In the rows, 128 means zero.
Rows, each with its class:
[161 125 110 124 132 113 112 104 122 155 107 138 143 185 117 139  84 122
 108 139 142 133 152 111 141 129 161 119 158 125 141 117 119 169 135 119
 156 120 128 119 105 131 127  99 131 112  99 119 105 117 136 132 138 132
 111 121 150 138 126 120 143 106 155] | J918
[151 146 121 123 112 129 120 138 143 133 129 122 126 135 123 115  84 111
  82 134 122 131 121 112 138 122 142 118 121 120 125 135  92 123 124 133
 133 124 125 122 128 120 149 137 115 121 111 128 118 118 252 118 129 110
 150 106 128 129 110 116 123 139 117] | J569
[136  72  76 131 119 138 126 127 157 129 113 100 138 153 122 110 102 124
 103 114 102 165 108 119 116 126 101 124 149 174 154 158 114 101 142 131
 105 124 125 119 143  98 140 132 130 133 130 120 150 112 109 118 173 110
 109 119 132 144 104 129 115 137 119] | J186
[147 126 124 116 151 118 116 123 127 127 137 112 143 167 126  99 118 122
  99 119  96 133 121 107 133 139 122 177 148 125 153 123 143  98 150 151
 148 103 128 136 142 111 184 132 117 106 104 171 166 139 144 116 139 105
 183 137 139 141 113 108 115 124 123] | J186
[173 181 156 136 145 122 152 126 115 123 136 133 118 132 128 105 153 126
 141 130  93 118 127 127 138 120 141 123 129 152 124 124 160 115  95 124
 129  99 122 130 107 131 132 153 100  96 129 141 155  90 110 136 109 162
 149  76 139 116 156 123 132 107 127] | J494
[175 113  87 123 106 130 133 116 142 136  98  96 123  98 178 124  56 122
 101 131 132 144  74 116 137 115 116 148 150 118 113 143  94 114 132 129
  89 137 129 124 106 103 157 109 128 128 129 125 110 138 162  90 139  81
 123 146 115 132  89 131 123 155 140] | J186
[162  48  75 140 180 145 135 141 126 103 134  99 125 151 136 116  87 114
 145 115  87 104  81 144 167 197 172 184  91 159 141 111 112  42 144 138
 172  67 111 189  94 106 162 137 160 115  99 190 118 146 166 127 112  37
 165 200 135 115 141 137 150 164 141] | J186
[133 121 121 112 125 129 128 119 161 134 127 127 159 149 123 111  68 118
 100 115 103 122 114 112 121 128 142 156 143 145 143 134 122 117 130 144
 149  97 120 109 136 106 168 135 144 133 104 157 126 134 132 123 134 106
 134 134 137 136 122 141 125 131 134] | J244
[128 124 129 120 117 130 118 119 133 123 121 116 140 117 126 124  67 121
 115 127  90 132  98 116  89 109 122 149 135 143 135 144 104 107 127 124
 116 122 129 120 129  88 157 118 135 131 118 141 136 135 102 104 125 119
 117 138 127 128 117 129 135 137 124] | J194
[150 155 129 129 106 114 112  76 158 124 114 115 137 118 127 134  74 141
 106 141 131 136 117 128  95 151 105 112 173 121 124 151 106 169 151 111
 103 164 136 111 142 114 129 121 139 128 171 103 104 144 162 112 148 141
  99 118 123 128 116 129 113 132 122] | J18
[130 104 107 146 146 114 110  88 132 133 110 121 147 140 135 158  87 132
 113 136 108 123 128 139 120 133 118 172 128 135 138 145 105 126 179 127
 124 148 139 133 122 107 137  94 148 134 143 108 116 124 172 117 140  99
  95 127 125 155  97 129 123 125 115] | J918
[130 137 115 133  92 121 143 141 148 131 146 129 143 144 122 114 103 137
 114 128 131 136 120 122 133 158 135 163 135 132 130 144 107 145 102 127
 161 111 112 136 143 110 148 130 127 139 113 149  95 131 135 150 142 113
 148 133 143 121 148 130 107 113 128] | J244
[152  66 101 119 127 129 103 128 179  94 117  96 125  87 129  94  52 131
 136 136  76 147  68 145  88 111 119 185 148 153 174 154 111  56 144 109
 118  81 123 116 141  63 162 120 140 127 113 129 165 185 143 136 137  81
 111 164 154 122 127 123  90 125 128] | J186
[116  90  58 134 129 131 113 135 166 111 116  90 130 177 146 112 147 149
  97 145  97 124 117 128 137 137 117 124 146 116 160 144 109 149 160 137
 144 110  80 132 179 120 123 136 120 113 130 179 130 183 193 137 147 128
 128 118 139 119 138  93  98 100 108] | J186
[102  81  88 121 131 177 125 141 157 104 139 105 123 118 144 103 118 110
  58 115  79 161 122 136 121  93 126 140 140 117 164 137 131 101 151 144
 112 120 104 126 192 121 145 121 132 128 106 149 161 191 105 147 117 134
 138 126 133 130 131  99  97 119 131] | J186
[115  93 122 151 142 136 123 166 135 144 142 132 119 139 140 144 187 138
 147 132 168 108 157 119 207 134 119 163 118 117 149 104 130 163 130 126
 175 115 115 162 156 139  92 129 115 138 106 153  93 154 142 183 138 118
 160 144 149 104 157 115 143 110 127] | J186
[130 176 137 113 116 158 147 162 140 100 102 126 128  75 112  61 124 121
  95 122  39 115  92 117  93  72 111 139 117 102 108 148 128 111  56 108
 112  87 115 121  87 109 171 135  82 135 101 146 139 128  71 123 112 125
 128 104 120  90 149 122 128 115 114] | J494
[133 114 110 106 108 143 123 134 147 125 118 128 131  96 107 150  73 120
  97 115 116 157 106 128  91  81 126 131 143 135 107 144 109 114 110 121
  94 136 144 109 119 111 128 106 136 145 119 109 132 132  69 152 128 117
 105 127 106 110 116  86 128 154 122] | J414
[158 117 109 129 119 128 125 131 140 128 126 118 152 114 108 107  78 115
  73 120  77 140 106 122 135  87 140 137 166 137 156 135 121 110 109 144
 137 117 131 119 150 100 190 118 121 111  95 142 156 132 121 115 106 124
 136 120 132 138 119 124 121 140  94] | J494
[129 141 111 102  90 134 128 146 131 140 129 132 142 125 122 109 103 138
 113  88 126 145 108 110  93 101 118 143 134 140 123 131  81 138  91 142
 107 112  99 111 139  78 176 133 102 136 116 130 134 105  93 100 126  94
 129 131 148 142 109 123 123 137 131] | J414
[ 44 119 119  64 173 155 124 121 135 133 129 124 131 207 163 112 151 120
 109  99  66 123 115 129  98 115 154  92 116 157 160 128 163 125 121 147
 191 114 100 143 127 145 169 133 127 101  89 143 166  98  48 111 109 181
 113  99 155 129 158  82 138 127  95] | J186
[150 126 137 142 123 102 132  83 121 163 149 123 133 126 112 151  59 115
 116 125 122 148 104 129 123 165 139 139 134 137 141 128 111 142 128 145
 128 152 141 148 137 130 146 133 155 117 126 116 122 133 137 134 115 133
 131 150 128 141 127 132 137 147 137] | J194
[148 102  87 138 118 128 110 110 151 135 120 109  97 165 130 132 104 130
 105 136 120 124 137 121 134 128 147 126 143 129 150 148  79 140 143 129
 137 126 115 129 118 119 123 128 132 127 136 145  97 150 153 136 145 106
 104 114 136 147 111 109  87 137 106] | J194
[156 134  45 110 136 125 100 103 110 128  89 136 141 129 135 138  74 103
 119 157 127 121 126 121 121 123 131 142 134 103 124 142  90 125 152 126
 164 138 108 139 110 131 132  91 152 121 129 144  98 179 178 150 140 139
 107 120 133 125 119 122 106 108 135] | J918
[139 125 139 117 164 123 120 116 140 126 167  99 131 147 118 111  92 101
  80 116  81 154 112 121 110 117 116 118 155 158 154 127 133 128 141 218
 130 143 132  94 148 112 156 156 117 112  96 133 186 122 115  93 110 135
 136  98 115 131 118 101 121 147 109] | J194
[143 101 107 130 130 138 120 109 153 134 127 129 155  92 117 134  37 115
  87 143  96 159 115 123 114 114 117 148 148 134 154 134 107  98 144 136
 143 125 134 124 124 116 151  95 154 131 113 136 140 175 135 142 113 134
 106 163 139 116 146 126 117 132 129] | J494
[111 114 124 121  86 127  31 121 145 122 116 116 128 117 111 109  80 129
 109  83 111 144  88 122  74 112 120 151 133 154 146 123 119 114 118 136
  92 119 144 110 135  87 159 131 136 147 129 126 157 108  87  95 124 112
 106 119 122 130 117 137 113 149 141] | J18
[155 153 125 111 120 117 111 135 139 148 141 123 148 183 114 101  65 112
  72 103 122 141 110 109 107 130 131 122 155 135 120 135 117 133 122 213
 125 118 123 123 137  88 162 161  99 119 119 152 145  96  96  99 127  75
 127  91 134 112  90 101 120 159 121] | J414
[151 113  97 141 110 142 124 133 129 161 127 121 141 127 113 116  60  96
 118 107 108 142  75 116 149 126 140 136 119 141 133 128 115 114 115 136
 133 107 120 130 122 108 149 119 125 127 100 143 118 118  95 118 119 114
 145 120 127 124 134 123 133 148 121] | J244
[129 125 138 136 103 114 125 126 141 135 133 121 123 100 128 124 102 130
 121 127 104 132 107 124  96 126 115 131 153 122 146 132 131  85 126 125
 109 129 157 110 139 118 124 173  80 139 138 116 139 171 115 140 132 129
 108 167 121 120 129 125 110 117 150] | J18
[138 131 135 153 118 138 128 126 136 128 141 132 125 130 120 115  95 109
 105 140 109 137 110 122 160 133 157 137 132 114 130 126 118 116 105 146
 154 117 119 137 117 147 151 145 125 118  85 145 132 158 104 152  96 104
 154 132 134 124 147 119 149 146 136] | J244
[117  88 163 148 100 143 135 141 138  99 108 113 104 104 143 121 182 139
 113 127  93 122  98 126 141 103 111  83 143 152 143 120 157 104 126 134
  66 140 189 114 165 138  91 177  91 132 128 111 182 100  92 120 108 156
 141  88 118 116 143 127 128 112 117] | J186
[148 148 137 100 134 138 163 139 126 120 134 140 136  71 127 110  82 136
 131 123 117 122 112 123 103  86 115 166 110 127 127 122 136  95  87 102
 147  93 129 148 100 114 180 100 174 123  93 143 130 160 119 127 121 115
 124 102 137 115 138 126  93 119 141] | J918
[154 106 109 117 133 139 108 136 145 120 110 121 134 143 117 104  81 110
  92 107 103 132 138 114 111 105 112 159 137 124 130 124 101 123 140 123
 124 102  96 123  98 117 145 113 130 117 115 134 150 150 113 118 126 102
 104 138 118 127  85 117 127 136 130] | J569
[141 120 139 133 105 109 124  96 119 170 129 141 147 120 101 115  77 134
  81 103 121 166 130 113 140 101  90 123 167 118 143 157 129 156 128 126
 130 132 144  96 167 117 167 104 104 110 116 102 140 123 126 125 116 190
 135 115 137 140 138 124 113 116 107] | J18
[169 121  82 135  94 120 109 172 164 167 119 114 147 147 115  81 108 142
  99 125 154 139 125 109 100 101 140 153 154 138 128 150 112 126  68 116
 131  79 120 115 129  95 126 128 100 151 117 130 111 106  69 126 148  86
 114 109 144 126 108 105 140 130 115] | J186
[161 136 128 125  86 127 133 134 134 149 129 129 138 139 117 119  76 107
  97 123 130 130 111 114 151 129 151 132 143 136 122 138 114 138  96 142
 129 124 114 128  98 113 151 140 118 125  78 131 105  91  97 118 115 121
 120 103 121 136 141 119 132 160 121] | J414

Rows, each with its class:
[127 131 136 138 127 129 115 124 119 160 138 109 121 151 126 134 121 126
 126 132  90 132  95 133 138 126 129  88 136 137 131 115 135 132 135 138
 143 135 136 129 126 113 137 122 128 104  95 135 135 124 134 114 134 126
 119 129 146 121 120 124 131 137 138] | J460
[137 133 135 138 129 133 111 127 121 165 138 105 116 150 123 133 125 128
 124 135  95 134 106 126 134 119 117  81 142 124 129 111 136 131 144 138
 148 132 137 130 118 110 138 124 125 104  88 137 129 130 138 112 137 124
 116 128 152 119 114 126 133 137 149] | J340
[132 132 138 135 134 135 108 123 118 164 136 112 113 146 121 136 123 127
 125 135 100 135  95 129 135 122 131  76 148 125 126 106 139 136 137 133
 154 134 134 138 114 106 132 121 127 101  92 142 133 132 138 109 137 127
 116 129 153 118 120 120 142 141 150] | J340
[142 130 137 131 129 130 119 127 124 161 136 105 121 136 124 134 125 124
 124 134  94 135 119 127 127 124 128  76 144 126 128 117 131 129 151 142
 141 136 137 129 126 112 140 123 125 107  85 137 129 126 142 113 134 133
 119 127 158 126 116 127 132 137 141] | J260
[144 129 135 138 115 132 125 129 128 168 134 104 121 149 127 137 130 125
 125 130  66 143 136 126 133 127 131  74 138 128 121 128 140 138 157 143
 147 137 132 114 134 110 158 126 118 107  83 123 140 126 138 111 133 131
 111 130 151 122 108 130 123 138 131] | J460
